Below is a small trained network, with its code and all its weights. Each question gives an input and a class and asks what happens when units are switched off, that is, made to give their printed mean instead of their output.

import numpy as np


def w(rows, s, z=0):
    codes = np.array(rows[::2]) - 128.0
    scale = np.full(codes.shape[1], s)
    scale[-1] = z or s
    return codes * scale


def f(y):
    return np.maximum(y, 0)


def log_softmax(a):
    a = a - a.max(-1, keepdims=True)
    return a - np.log(np.exp(a).sum(-1, keepdims=True))


def net(x, mask):
    res = np.array(x, float).reshape(1, 4) / 4 @ E
    y = f(res @ A[0][:, :-1].T + A[0][:, -1])
    res = res + np.where(mask, y, B[0][:, -1]) @ B[0][:, :-1]
    return log_softmax(res[-1] @ U[:, :-1].T + U[:, -1])


A, B = {}, {}
E = w([
[149,33,215,103,207,168,201,178,198,121,154,99],'x0',
[140,143,123,104,140,90,137,139,133,138,96,122],'x1',
[244,100,79,203,105,107,180,134,75,209,163,164],'x2',
[122,103,100,75,99,255,90,175,120,224,63,55],'x3',
],0.0079)
A[0] = w([
[196,161,128,191,110,25,208,106,98,93,188,240,252],'neuron 0',
[139,140,87,100,73,254,101,152,121,245,61,43,250],'neuron 1',
[157,58,149,93,185,219,137,210,161,165,123,41,138],'neuron 2',
[211,28,161,147,179,132,207,159,169,164,156,95,135],'neuron 3',
[109,150,172,142,173,81,153,108,140,47,160,162,217],'neuron 4',
[27,189,155,92,126,143,86,104,140,70,93,95,221],'neuron 5',
[44,175,121,94,111,122,55,92,137,42,105,147,234],'neuron 6',
[92,92,196,115,232,150,143,155,237,84,123,89,135],'neuron 7',
[73,111,222,54,194,170,142,161,224,64,127,90,167],'neuron 8',
[171,27,232,134,221,147,227,208,230,129,150,122,214],'neuron 9',
[252,85,107,188,97,153,189,167,99,220,138,140,173],'neuron 10',
[44,123,143,49,114,206,66,117,174,169,56,47,159],'neuron 11',
[58,159,165,147,161,93,104,94,165,39,131,115,190],'neuron 12',
],0.0054,0.0038)
B[0] = w([
[181,180,107,199,138,117,169,42,147,184,181,188,239],'neuron 0',
[159,101,99,95,60,174,92,212,63,125,65,92,245],'neuron 1',
[91,89,136,79,137,177,180,135,103,113,109,85,206],'neuron 2',
[155,96,175,89,183,203,198,87,69,92,112,140,193],'neuron 3',
[90,118,119,159,187,75,89,46,211,94,121,164,200],'neuron 4',
[1,209,178,97,113,119,86,167,174,86,83,150,204],'neuron 5',
[59,187,138,143,111,67,89,155,161,87,67,157,205],'neuron 6',
[112,61,109,86,138,74,138,102,184,153,178,83,204],'neuron 7',
[50,61,126,83,126,95,115,129,198,150,175,74,220],'neuron 8',
[139,58,161,43,218,173,198,65,155,104,161,113,237],'neuron 9',
[227,91,106,118,137,179,134,98,59,111,83,155,209],'neuron 10',
[72,151,176,86,65,156,169,196,111,169,149,77,211],'neuron 11',
[65,136,96,122,139,68,77,94,189,81,98,146,193],'neuron 12',
],0.0066,0.011)
U = w([
[77,225,148,181,149,88,45,100,186,72,45,232,153],'0',
[91,79,138,112,216,69,106,68,217,84,191,118,68],'1',
[198,211,55,253,69,66,158,76,108,209,223,194,250],'2',
[199,137,216,153,243,166,198,58,153,135,204,206,96],'3',
[77,236,172,104,19,143,89,242,102,122,94,119,139],'4',
[85,92,190,90,114,152,155,179,177,195,175,13,72],'5',
[231,104,24,169,30,142,28,171,47,200,79,131,175],'6',
[183,81,158,78,182,195,174,122,26,78,74,109,44],'7',
],0.0047,0.0021)

Each question gives the input, the list of numbers given to net, and the class t.
The units are the neurons (one row each of A and B). Each row of codes is followed by its name. A weight is (code - 128) times the scale printed after its matrix; where a second scale follows, it is the last column's (A, B and U).
mask holds one flag per neuron, in row order. A switched-off neuron (its flag False) gives its mean, the last column of its row in B, instead of its output. The means were averaged over made-up inputs and are rounded, as every weight is.
A unit's drop is (log p(t) with every unit on - log p(t) with that unit switched off) / (log p(t) with every unit on - log p(t) with every unit switched off).
The circuit of an input: a set's keep is (log p(t) with only the set's units on - log p(t) with every unit switched off) / (log p(t) with every unit on - log p(t) with every unit switched off). Starting from the 12 units with the biggest drops (on a tie, the unit counted first), units are removed one at a time, each time the one whose removal leaves the highest keep (on an exact tie, the one counted first), for as long as the keep stays at least 0.8.
circuit, biggest first: the units of the circuit, biggest drop first
most important unit: the unit with the biggest drop
top k neurons: the k neurons with the biggest drops, biggest first
drop of u: that unit's drop, to one decimal
input [-7,4,1,-7], class 2: circuit, biggest first	(neuron 0)
input [7,-4,1,4], class 7: circuit, biggest first	(neuron 3; neuron 2)
input [4,5,5,1], class 7: circuit, biggest first	(neuron 10; neuron 3)
input [0,0,-3,0], class 0: circuit, biggest first	(neuron 9; neuron 2; neuron 6)
input [-1,-2,3,-1], class 2: top 2 neurons	(neuron 9; neuron 1)
input [0,-3,4,-2], class 2: circuit, biggest first	(neuron 9; neuron 0; neuron 2)
input [0,-5,4,-5], class 2: circuit, biggest first	(neuron 0; neuron 9)
input [-6,8,-5,2], class 4: top 3 neurons	(neuron 11; neuron 4; neuron 0)
input [0,-5,7,4], class 6: circuit, biggest first	(neuron 9; neuron 1)
input [1,-6,8,5], class 7: circuit, biggest first	(neuron 3; neuron 10)
input [-6,1,1,-8], class 2: top 2 neurons	(neuron 0; neuron 5)
input [0,-3,3,-4], class 2: top 2 neurons	(neuron 9; neuron 0)
input [-1,-5,0,-3], class 0: top 2 neurons	(neuron 9; neuron 7)
input [0,4,5,-7], class 2: circuit, biggest first	(neuron 0)
input [-5,0,0,4], class 4: top 2 neurons	(neuron 0; neuron 10)
input [-6,1,2,-7], class 2: top 2 neurons	(neuron 0; neuron 5)
input [5,6,4,5], class 7: drop of neuron 7	0.0
input [-1,-5,-7,8], class 4: drop of neuron 9	0.1
input [0,-5,0,-5], class 0: drop of neuron 0	-0.2
input [-2,-4,-5,0], class 0: most important unit	neuron 1
